Below is a small trained network, with its code and all its weights. Each question gives an input and a class and asks what happens when units are switched off, that is, made to give their printed mean instead of their output.

import numpy as np


def w(rows, s, z=0):
    codes = np.array(rows[::2]) - 128.0
    scale = np.full(codes.shape[1], s)
    scale[-1] = z or s
    return codes * scale


def f(y):
    return np.maximum(y, 0)


def log_softmax(a):
    a = a - a.max(-1, keepdims=True)
    return a - np.log(np.exp(a).sum(-1, keepdims=True))


def net(x, mask):
    res = np.array(x, float).reshape(1, 7) / 4 @ E
    y = f(res @ A[0][:, :-1].T + A[0][:, -1])
    res = res + np.where(mask, y, B[0][:, -1]) @ B[0][:, :-1]
    return log_softmax(res[-1] @ U[:, :-1].T + U[:, -1])


A, B = {}, {}
E = w([
[37,96,210,97,132,63,49,119,90],'x0',
[91,196,175,74,128,142,205,174,41],'x1',
[110,141,153,77,126,253,72,55,125],'x2',
[92,32,202,145,117,179,176,198,167],'x3',
[134,130,140,126,128,127,127,129,131],'x4',
[131,130,137,129,129,127,129,126,131],'x5',
[150,125,153,120,132,127,122,132,123],'x6',
],0.0079)
A[0] = w([
[150,120,121,156,129,46,172,174,122,95],'neuron 1',
[194,147,89,135,125,166,210,139,143,134],'neuron 2',
[124,209,140,95,131,116,161,120,98,51],'neuron 3',
[68,122,148,107,128,97,120,125,89,148],'neuron 4',
[35,96,163,102,133,43,50,129,92,145],'neuron 5',
[145,117,128,129,125,85,158,140,137,110],'neuron 6',
[180,160,110,124,130,163,197,123,143,146],'neuron 7',
[157,217,95,137,132,85,83,96,97,95],'neuron 8',
[134,135,116,141,124,48,169,178,112,118],'neuron 9',
[158,139,109,129,128,154,151,140,152,131],'neuron 10',
[163,55,94,157,131,98,47,96,218,4],'neuron 11',
[153,169,111,123,134,98,111,101,110,56],'neuron 12',
[143,102,106,136,136,38,160,151,158,90],'neuron 13',
[110,163,146,140,133,133,181,152,67,50],'neuron 14',
[157,125,100,133,109,140,158,115,122,141],'neuron 15',
[130,136,147,114,113,125,145,152,100,69],'neuron 16',
[105,154,143,120,118,252,95,90,121,92],'neuron 17',
[84,158,138,91,128,145,190,178,83,61],'neuron 18',
[111,115,135,114,140,139,141,147,159,69],'neuron 19',
[116,143,102,162,141,155,148,143,139,151],'neuron 20',
[105,147,121,130,130,179,107,104,121,67],'neuron 21',
[107,123,133,123,132,144,155,147,112,89],'neuron 22',
[84,37,163,140,121,175,201,161,163,63],'neuron 23',
[93,174,140,109,125,166,151,133,109,92],'neuron 24',
[175,134,107,138,139,142,156,120,131,139],'neuron 25',
[121,141,147,94,143,186,92,109,138,105],'neuron 26',
[134,110,134,104,122,123,143,112,111,113],'neuron 27',
[110,125,149,142,110,113,115,114,115,162],'neuron 28',
[130,143,138,135,119,89,144,124,136,123],'neuron 29',
[147,192,89,110,121,81,111,103,121,71],'neuron 30',
[103,65,148,148,131,163,154,185,151,61],'neuron 31',
[159,128,113,138,131,141,155,127,143,141],'neuron 32',
[107,162,131,105,139,129,155,148,102,63],'neuron 33',
],0.013,0.0023)
B[0] = w([
[112,109,118,63,134,203,139,107,137,201],'neuron 1',
[95,166,157,167,131,122,99,201,138,219],'neuron 2',
[166,106,115,175,122,111,127,86,128,184],'neuron 3',
[125,146,141,165,124,134,115,175,140,192],'neuron 4',
[102,187,161,161,130,140,113,239,143,254],'neuron 5',
[112,124,121,98,123,161,125,115,134,162],'neuron 6',
[110,152,148,162,123,133,114,196,138,203],'neuron 7',
[132,121,123,74,132,25,144,117,88,213],'neuron 8',
[101,111,118,79,132,201,141,101,141,198],'neuron 9',
[103,136,144,149,132,126,122,158,129,170],'neuron 10',
[187,100,120,255,120,141,148,64,144,220],'neuron 11',
[137,121,124,97,124,74,123,126,103,171],'neuron 12',
[107,111,124,84,127,205,133,101,142,194],'neuron 13',
[157,108,117,183,117,138,130,97,152,182],'neuron 14',
[115,142,151,138,138,128,128,157,125,165],'neuron 15',
[129,117,102,158,126,117,131,108,131,155],'neuron 16',
[95,111,119,53,136,214,146,109,149,226],'neuron 17',
[169,102,129,194,133,130,128,82,144,201],'neuron 18',
[134,126,119,115,130,108,121,126,110,152],'neuron 19',
[133,137,153,122,133,135,116,153,126,160],'neuron 20',
[119,108,132,85,131,165,128,125,126,167],'neuron 21',
[145,122,123,139,113,115,122,106,117,156],'neuron 22',
[143,146,113,68,132,15,120,109,79,240],'neuron 23',
[149,108,113,166,125,139,133,102,143,177],'neuron 24',
[118,152,137,142,124,126,122,164,134,173],'neuron 25',
[99,115,104,90,117,176,147,122,135,187],'neuron 26',
[114,134,125,142,138,119,125,116,140,137],'neuron 27',
[121,132,133,134,133,130,133,160,129,158],'neuron 28',
[115,126,126,117,114,160,123,121,128,151],'neuron 29',
[136,132,126,75,135,61,117,113,97,190],'neuron 30',
[139,138,113,85,132,45,127,111,92,208],'neuron 31',
[125,136,145,140,119,132,121,163,130,165],'neuron 32',
[144,117,128,168,129,129,131,103,143,164],'neuron 33',
],0.023,0.012)
U = w([
[87,186,190,169,119,133,81,255,159,188],'0',
[76,74,118,41,122,219,148,104,164,213],'1',
[154,124,120,69,130,15,110,118,51,3],'2',
[206,72,127,238,98,132,129,82,174,86],'3',
],0.01,0.00046)

Each question gives the input, the list of numbers given to net, and the class t.
The units are the neurons (one row each of A and B). Each row of codes is followed by its name. A weight is (code - 128) times the scale printed after its matrix; where a second scale follows, it is the last column's (A, B and U).
mask holds one flag per neuron, in row order. A switched-off neuron (its flag False) gives its mean, the last column of its row in B, instead of its output. The means were averaged over made-up inputs and are rounded, as every weight is.
A unit's drop is (log p(t) with every unit on - log p(t) with that unit switched off) / (log p(t) with every unit on - log p(t) with every unit switched off).
The circuit of an input: a set's keep is (log p(t) with only the set's units on - log p(t) with every unit switched off) / (log p(t) with every unit on - log p(t) with every unit switched off). Starting from the 12 units with the biggest drops (on a tie, the unit counted first), units are removed one at a time, each time the one whose removal leaves the highest keep (on an exact tie, the one counted first), for as long as the keep stays at least 0.8.
units of the circuit, in order: the units of the circuit, biggest drop first
most important unit: the unit with the biggest drop
k most important neurons: the k neurons with the biggest drops, biggest first
drop of u: that unit's drop, to one decimal
input [6,4,0,-6,8,3,3], class 0: 3 most important neurons : [neuron 5; neuron 23; neuron 4]
input [-3,-8,7,6,2,-7,4], class 3: units of the circuit, in order : [neuron 11]
input [-2,-7,-3,-6,3,-6,-2], class 3: 4 most important neurons : [neuron 11; neuron 23; neuron 31; neuron 13]
input [4,-7,-6,6,-3,1,-4], class 3: 3 most important neurons : [neuron 11; neuron 17; neuron 8]
input [6,3,-3,8,-4,-4,0], class 2: 2 most important neurons : [neuron 23; neuron 31]
input [5,-4,7,-7,-2,-5,5], class 1: 2 most important neurons : [neuron 17; neuron 23]
input [-1,-7,5,6,-3,2,7], class 3: 3 most important neurons : [neuron 11; neuron 8; neuron 30]
input [7,-2,-6,-5,-8,-3,6], class 0: 2 most important neurons : [neuron 5; neuron 17]
input [8,7,-6,-5,5,7,1], class 0: 2 most important neurons : [neuron 5; neuron 11]
input [3,-8,-2,8,8,6,7], class 2: 3 most important neurons : [neuron 23; neuron 31; neuron 18]
input [-8,-7,0,-7,-6,1,-2], class 0: 2 most important neurons : [neuron 2; neuron 23]
input [6,5,2,8,0,-8,-3], class 2: 2 most important neurons : [neuron 23; neuron 31]
input [6,-7,0,-3,6,-7,0], class 3: 2 most important neurons : [neuron 11; neuron 2]
input [5,2,-7,-5,-3,-6,-3], class 1: most important unit : neuron 9
input [3,-6,2,6,-2,-5,8], class 2: 4 most important neurons : [neuron 23; neuron 31; neuron 18; neuron 14]
input [5,-8,-1,6,5,-8,-8], class 3: drop of neuron 11 : 5.4
input [1,4,1,5,4,1,7], class 2: drop of neuron 11 : 0.2
input [6,-8,1,1,-6,-3,0], class 3: drop of neuron 11 : 5.6
